Below is a small trained network, with its code and all its weights. Each question gives an input and a class and asks what happens when units are switched off, that is, made to give their printed mean instead of their output.

import numpy as np


def w(rows, s, z=0):
    codes = np.array(rows[::2]) - 128.0
    scale = np.full(codes.shape[1], s)
    scale[-1] = z or s
    return codes * scale


def f(y):
    return y / 2 * (1 + np.tanh(0.7978845608 * (y + 0.044715 * y**3)))


def log_softmax(a):
    a = a - a.max(-1, keepdims=True)
    return a - np.log(np.exp(a).sum(-1, keepdims=True))


def net(x, mask):
    res = np.array(x, float).reshape(1, 6) / 4 @ E
    y = f(res @ A[0][:, :-1].T + A[0][:, -1])
    res = res + np.where(mask, y, B[0][:, -1]) @ B[0][:, :-1]
    return log_softmax(res[-1] @ U[:, :-1].T + U[:, -1])


A, B = {}, {}
E = w([
[72,29,86,167],'x0',
[129,127,130,128],'x1',
[179,158,126,236],'x2',
[2,141,222,160],'x3',
[127,129,127,128],'x4',
[131,126,131,129],'x5',
],0.0094)
A[0] = w([
[184,107,83,149,161],'n1',
[105,128,198,139,94],'n2',
[84,140,178,157,160],'n3',
[168,203,184,82,93],'n4',
[158,124,89,115,183],'n5',
[80,129,131,78,125],'n6',
[173,116,83,67,148],'n7',
[99,90,97,151,97],'n8',
[109,143,175,133,89],'n9',
[99,102,115,67,74],'n10',
[87,143,210,132,115],'n11',
[89,138,175,153,148],'n12',
[100,164,116,55,23],'n13',
[146,223,142,105,95],'n14',
[107,41,95,158,77],'n15',
[85,18,111,188,98],'n16',
[127,166,108,190,92],'n17',
[150,144,57,105,165],'n18',
[85,148,172,144,150],'n19',
[83,154,151,144,167],'n20',
[134,163,102,218,103],'n21',
[133,84,139,137,52],'n22',
[68,161,176,142,183],'n23',
[145,172,118,250,15],'n24',
[163,149,143,236,5],'n25',
[174,110,99,113,128],'n26',
[77,138,130,158,150],'n27',
[105,101,124,63,87],'n28',
[131,218,128,122,134],'n29',
[166,137,60,92,150],'n30',
[97,101,121,17,24],'n31',
[75,149,166,134,156],'n32',
[101,136,168,142,167],'n33',
[163,208,188,103,120],'n34',
[187,121,91,107,145],'n35',
[175,107,106,110,153],'n36',
[107,144,103,134,122],'n37',
[104,63,97,179,103],'n38',
],0.012,0.0023)
B[0] = w([
[103,137,169,169,209],'n1',
[113,89,159,172,195],'n2',
[117,116,139,175,223],'n3',
[213,2,67,94,223],'n4',
[113,103,148,172,182],'n5',
[100,186,155,131,184],'n6',
[65,137,155,206,224],'n7',
[173,88,87,124,169],'n8',
[114,95,148,140,169],'n9',
[157,195,139,72,179],'n10',
[119,109,145,174,231],'n11',
[112,87,118,151,209],'n12',
[159,171,120,104,172],'n13',
[153,42,74,104,206],'n14',
[195,75,86,84,210],'n15',
[150,80,92,76,255],'n16',
[144,178,150,90,172],'n17',
[85,105,164,202,199],'n18',
[121,104,134,168,209],'n19',
[88,104,128,163,196],'n20',
[112,217,167,54,204],'n21',
[133,97,110,104,132],'n22',
[110,122,134,181,240],'n23',
[137,233,161,55,231],'n24',
[126,215,170,52,216],'n25',
[103,84,144,201,185],'n26',
[120,125,115,146,188],'n27',
[136,191,158,54,181],'n28',
[190,79,68,92,191],'n29',
[82,135,136,214,219],'n30',
[116,235,195,34,220],'n31',
[98,115,162,177,213],'n32',
[116,116,137,175,186],'n33',
[198,74,60,93,225],'n34',
[84,131,163,182,210],'n35',
[69,101,164,209,186],'n36',
[114,106,139,118,129],'n37',
[204,64,81,41,205],'n38',
],0.0072,0.007)
U = w([
[97,90,198,234,95],'0',
[230,21,47,48,58],'1',
[146,254,221,31,251],'2',
],0.0091,0.0015)

Each question gives the input, the list of numbers given to net, and the class t.
The units are the neurons (one row each of A and B). Each row of codes is followed by its name. A weight is (code - 128) times the scale printed after its matrix; where a second scale follows, it is the last column's (A, B and U).
mask holds one flag per neuron, in row order. A switched-off neuron (its flag False) gives its mean, the last column of its row in B, instead of its output. The means were averaged over made-up inputs and are rounded, as every weight is.
A unit's drop is (log p(t) with every unit on - log p(t) with that unit switched off) / (log p(t) with every unit on - log p(t) with every unit switched off).
The circuit of an input: a set's keep is (log p(t) with only the set's units on - log p(t) with every unit switched off) / (log p(t) with every unit on - log p(t) with every unit switched off). Starting from the 12 units with the biggest drops (on a tie, the unit counted first), units are removed one at a time, each time the one whose removal leaves the highest keep (on an exact tie, the one counted first), for as long as the keep stays at least 0.8.
units of the circuit, in order: the units of the circuit, biggest drop first
k most important neurons: the k neurons with the biggest drops, biggest first
drop when u is switched off: that unit's drop, to one decimal
input [-1,0,-5,-4,3,6], class 2: units of the circuit, in order -> n31
input [8,6,8,7,-8,7], class 1: units of the circuit, in order -> n38; n16
input [-5,8,6,2,7,2], class 2: 4 most important neurons -> n24; n25; n21; n38
input [5,6,-8,7,5,-2], class 2: 4 most important neurons -> n31; n28; n10; n6
input [-8,-8,-8,5,-7,5], class 1: 3 most important neurons -> n4; n34; n14
input [1,-6,7,-6,-4,8], class 2: 2 most important neurons -> n24; n25
input [-5,7,0,-5,4,-5], class 0: 3 most important neurons -> n7; n30; n35
input [2,-6,2,0,6,-8], class 1: 2 most important neurons -> n31; n7
input [-7,7,-8,-8,-4,4], class 0: 2 most important neurons -> n7; n30
input [-6,7,5,5,-7,3], class 1: 2 most important neurons -> n34; n4
input [-3,4,4,-3,4,3], class 2: drop when n21 is switched off -> 0.2
input [8,-3,-2,-8,-1,3], class 0: drop when n32 is switched off -> 0.0
input [2,6,-4,2,-1,7], class 2: drop when n4 is switched off -> 0.1
input [4,-6,-8,5,-6,4], class 2: most important neuron -> n31
